Below is a small trained network, with its code and all its weights. Each question gives an input and a class and asks what happens when units are switched off, that is, made to give their printed mean instead of their output.

import numpy as np


def w(rows, s, z=0):
    codes = np.array(rows[::2]) - 128.0
    scale = np.full(codes.shape[1], s)
    scale[-1] = z or s
    return codes * scale


def norm(h):
    return h / np.sqrt((h * h).mean(-1, keepdims=True) + 1e-5)


def f(y):
    return np.maximum(y, 0)


def log_softmax(a):
    a = a - a.max(-1, keepdims=True)
    return a - np.log(np.exp(a).sum(-1, keepdims=True))


def net(x, mask):
    res = np.array(x, float).reshape(1, 2) / 4 @ E
    u = 0
    for l in range(4):
        y = f(norm(res) @ A[l][:, :-1].T + A[l][:, -1])
        res = res + np.where(mask[u : u + 3], y, B[l][:, -1]) @ B[l][:, :-1]
        u += 3
    return log_softmax(norm(res)[-1] @ U[:, :-1].T + U[:, -1])


A, B = {}, {}
E = w([
[119,164,48,62,151,133,134,201,135,180,70],'x0',
[40,144,65,183,108,201,122,123,254,151,106],'x1',
],0.0097)
A[0] = w([
[78,49,201,185,83,68,188,58,45,76,199,124],'0.n0',
[93,219,96,4,163,9,66,213,117,171,75,1],'0.n1',
[147,220,102,20,195,112,180,113,85,59,194,94],'0.n2',
],0.0035)
B[0] = w([
[127,196,78,147,154,164,167,88,179,123,85,253],'0.n0',
[135,160,248,165,193,116,183,82,130,161,196,210],'0.n1',
[121,86,77,165,104,106,107,167,90,92,90,178],'0.n2',
],0.012,0.005)
A[1] = w([
[87,233,99,100,233,122,147,226,49,254,27,144],'1.n0',
[76,127,189,102,107,192,95,129,125,183,160,3],'1.n1',
[106,108,35,153,45,119,119,168,156,44,6,162],'1.n2',
],0.0054,0.0013)
B[1] = w([
[115,230,164,159,224,254,135,70,156,144,166,255],'1.n0',
[123,137,201,3,111,155,122,214,108,56,222,140],'1.n1',
[163,165,114,46,78,53,104,222,78,28,126,180],'1.n2',
],0.0092,0.0082)
A[2] = w([
[103,102,186,187,165,174,79,136,106,165,238,4],'2.n0',
[173,52,127,10,255,99,126,89,48,149,70,120],'2.n1',
[40,68,35,84,101,191,70,158,155,215,101,147],'2.n2',
],0.007,0.002)
B[2] = w([
[23,224,16,92,143,61,6,116,168,58,81,246],'2.n0',
[47,12,127,141,91,168,194,175,223,98,96,252],'2.n1',
[72,38,255,164,217,77,247,159,143,83,155,216],'2.n2',
],0.0099,0.0033)
A[3] = w([
[18,38,120,140,165,101,177,206,121,66,96,7],'3.n0',
[67,70,147,199,133,60,156,61,23,108,75,142],'3.n1',
[170,254,31,15,63,80,39,159,91,89,60,215],'3.n2',
],0.0053,0.0011)
B[3] = w([
[123,59,76,74,72,44,160,234,139,123,140,254],'3.n0',
[80,173,117,105,154,146,124,180,151,149,191,176],'3.n1',
[159,235,8,15,81,87,26,28,15,151,233,183],'3.n2',
],0.011,0.0052)
U = w([
[114,163,182,174,180,236,214,60,182,108,158,223],'0',
[95,69,112,83,84,57,172,229,166,60,161,130],'1',
[131,181,59,61,120,118,28,83,90,94,184,129],'2',
[162,91,159,160,79,78,90,127,103,223,37,29],'3',
[156,66,165,107,104,115,114,97,83,139,32,39],'4',
[252,41,148,138,124,136,129,110,92,186,24,2],'5',
[137,25,162,155,100,102,76,79,55,188,36,22],'6',
[157,90,132,144,67,113,124,123,116,219,86,19],'7',
],0.012,0.0044)

Each question gives the input, the list of numbers given to net, and the class t.
The units are the neurons (one row each of A and B). Each row of codes is followed by its name. A weight is (code - 128) times the scale printed after its matrix; where a second scale follows, it is the last column's (A, B and U).
mask holds one flag per neuron, layer by layer. A switched-off neuron (its flag False) gives its mean, the last column of its row in B, instead of its output. The means were averaged over made-up inputs and are rounded, as every weight is.
A unit's drop is (log p(t) with every unit on - log p(t) with that unit switched off) / (log p(t) with every unit on - log p(t) with every unit switched off).
The circuit of an input: a set's keep is (log p(t) with only the set's units on - log p(t) with every unit switched off) / (log p(t) with every unit on - log p(t) with every unit switched off). Starting from all 12 units, units are removed one at a time, each time the one whose removal leaves the highest keep (on an exact tie, the one counted first), for as long as the keep stays at least 0.8.
units of the circuit, in order: the units of the circuit, biggest drop first
most important unit: the unit with the biggest drop
top k neurons: the k neurons with the biggest drops, biggest first
k most important neurons of layer l: the k neurons of layer l with the biggest drops, biggest first
drop of u: that unit's drop, to one decimal
input [7,0], class 0: most important unit => 0.n1
input [1,3], class 2: top 2 neurons => 1.n2; 3.n2
input [3,0], class 2: units of the circuit, in order => 2.n2; 3.n2
input [-5,-6], class 1: top 2 neurons => 1.n0; 2.n1
input [1,4], class 1: top 4 neurons => 2.n2; 0.n2; 1.n0; 2.n0
input [4,-4], class 0: top 3 neurons => 1.n0; 2.n1; 0.n1
input [-5,6], class 1: top 2 neurons => 1.n0; 0.n1
input [-3,-1], class 2: top 4 neurons => 0.n1; 2.n2; 1.n0; 2.n1
input [-3,-3], class 2: top 2 neurons => 0.n0; 0.n1
input [4,6], class 1: units of the circuit, in order => 2.n2; 3.n0
input [0,3], class 2: top 3 neurons => 1.n2; 3.n2; 2.n1
input [-2,4], class 1: top 4 neurons => 1.n0; 0.n1; 0.n2; 2.n0
input [-2,-6], class 1: top 2 neurons => 2.n1; 1.n0
input [2,-6], class 1: most important unit => 2.n1
input [5,0], class 0: top 2 neurons => 1.n0; 1.n2
input [3,-6], class 1: top 2 neurons => 2.n1; 0.n0
input [1,-1], class 2: 2 most important neurons of layer 2 => 2.n0; 2.n2
input [6,-3], class 0: drop of 1.n1 => 0.0
input [-1,-8], class 1: drop of 2.n1 => 3.7
input [-1,3], class 2: most important unit => 1.n2
input [0,5], class 1: drop of 2.n2 => 0.7
